Below are the code and all the weights of a small trained network. Each question names an input and a class and asks about switching units off, where a switched-off unit gives its printed mean instead of its output.

import numpy as np


def w(rows, s, z=0):
    codes = np.array(rows[::2]) - 128.0
    scale = np.full(codes.shape[1], s)
    scale[-1] = z or s
    return codes * scale


def f(y):
    return np.maximum(y, 0)


def log_softmax(a):
    a = a - a.max(-1, keepdims=True)
    return a - np.log(np.exp(a).sum(-1, keepdims=True))


def net(x, mask):
    res = np.array(x, float).reshape(1, 6) / 4 @ E
    y = f(res @ A[0][:, :-1].T + A[0][:, -1])
    res = res + np.where(mask, y, B[0][:, -1]) @ B[0][:, :-1]
    return log_softmax(res[-1] @ U[:, :-1].T + U[:, -1])


A, B = {}, {}
E = w([
[103,35,103,128,55,111,96,60,100],'x0',
[103,168,215,217,121,137,146,158,120],'x1',
[89,155,170,112,116,43,166,60,125],'x2',
[207,101,188,127,164,178,193,188,54],'x3',
[28,115,121,99,180,155,164,210,146],'x4',
[102,196,133,83,1,223,94,130,72],'x5',
],0.008)
A[0] = w([
[137,127,37,43,164,182,151,184,134,99],'neuron 0',
[103,2,98,104,101,76,113,93,118,236],'neuron 1',
[117,145,143,199,218,91,173,194,187,48],'neuron 2',
[137,190,132,123,64,121,125,135,162,133],'neuron 3',
[104,152,125,166,214,89,161,173,142,97],'neuron 4',
[95,89,77,66,110,80,195,142,187,252],'neuron 5',
[177,152,126,207,178,108,135,102,145,53],'neuron 6',
[66,199,107,83,108,46,75,28,143,165],'neuron 7',
[193,132,140,168,124,87,104,16,139,166],'neuron 8',
[74,180,143,71,79,201,96,159,82,51],'neuron 9',
],0.0081,0.0029)
B[0] = w([
[194,76,63,119,173,118,72,157,158,195],'neuron 0',
[156,99,144,188,193,89,141,57,137,246],'neuron 1',
[81,193,249,134,166,148,167,116,93,224],'neuron 2',
[72,115,159,143,150,72,134,103,144,176],'neuron 3',
[93,136,163,124,165,126,189,92,116,205],'neuron 4',
[105,95,147,151,147,111,117,88,141,213],'neuron 5',
[129,150,138,77,89,163,108,135,73,176],'neuron 6',
[174,63,134,185,143,43,72,49,174,254],'neuron 7',
[164,100,47,101,87,132,72,156,123,222],'neuron 8',
[103,174,140,75,123,188,133,162,81,214],'neuron 9',
],0.011,0.0086)
U = w([
[186,2,112,204,140,65,111,125,155,253],'0',
[60,249,222,121,108,176,225,166,84,95],'1',
[201,127,59,49,69,182,94,226,109,22],'2',
],0.0074,0.0022)

Each question gives the input, the list of numbers given to net, and the class t.
The units are the neurons (one row each of A and B). Each row of codes is followed by its name. A weight is (code - 128) times the scale printed after its matrix; where a second scale follows, it is the last column's (A, B and U).
mask holds one flag per neuron, in row order. A switched-off neuron (its flag False) gives its mean, the last column of its row in B, instead of its output. The means were averaged over made-up inputs and are rounded, as every weight is.
A unit's drop is (log p(t) with every unit on - log p(t) with that unit switched off) / (log p(t) with every unit on - log p(t) with every unit switched off).
The circuit of an input: a set's keep is (log p(t) with only the set's units on - log p(t) with every unit switched off) / (log p(t) with every unit on - log p(t) with every unit switched off). Starting from all 10 units, units are removed one at a time, each time the one whose removal leaves the highest keep (on an exact tie, the one counted first), for as long as the keep stays at least 0.8.
circuit, biggest first: the units of the circuit, biggest drop first
k most important neurons: the k neurons with the biggest drops, biggest first
drop of u: that unit's drop, to one decimal
input [4,7,1,5,-6,-1], class 2: circuit, biggest first => [neuron 7; neuron 1; neuron 8]
input [1,6,2,-5,6,-5], class 1: circuit, biggest first => [neuron 2]
input [-8,-2,-3,4,-8,-4], class 1: circuit, biggest first => [neuron 2; neuron 7]
input [-1,0,-6,-5,6,2], class 2: 3 most important neurons => [neuron 7; neuron 0; neuron 1]
input [-5,-5,5,-3,-3,8], class 0: 2 most important neurons => [neuron 7; neuron 3]
input [-3,5,-6,7,4,7], class 2: 2 most important neurons => [neuron 0; neuron 2]
input [0,2,-1,4,-5,5], class 1: 2 most important neurons => [neuron 0; neuron 7]
input [-8,-7,-5,-5,4,2], class 2: 4 most important neurons => [neuron 1; neuron 7; neuron 0; neuron 9]
input [-8,-4,2,2,-1,7], class 2: 4 most important neurons => [neuron 2; neuron 0; neuron 4; neuron 1]
input [-3,-3,-4,-4,-3,4], class 2: 4 most important neurons => [neuron 1; neuron 9; neuron 5; neuron 4]
input [-5,-3,-5,0,-2,-3], class 2: 3 most important neurons => [neuron 7; neuron 1; neuron 0]
input [-8,1,-4,-5,-7,-6], class 1: drop of neuron 2 => 0.2
input [2,3,-2,3,-5,7], class 1: drop of neuron 3 => 0.3
input [-3,-8,-4,1,-5,-1], class 2: circuit, biggest first => [neuron 7]
input [-7,-7,2,0,-1,7], class 2: drop of neuron 9 => 0.4
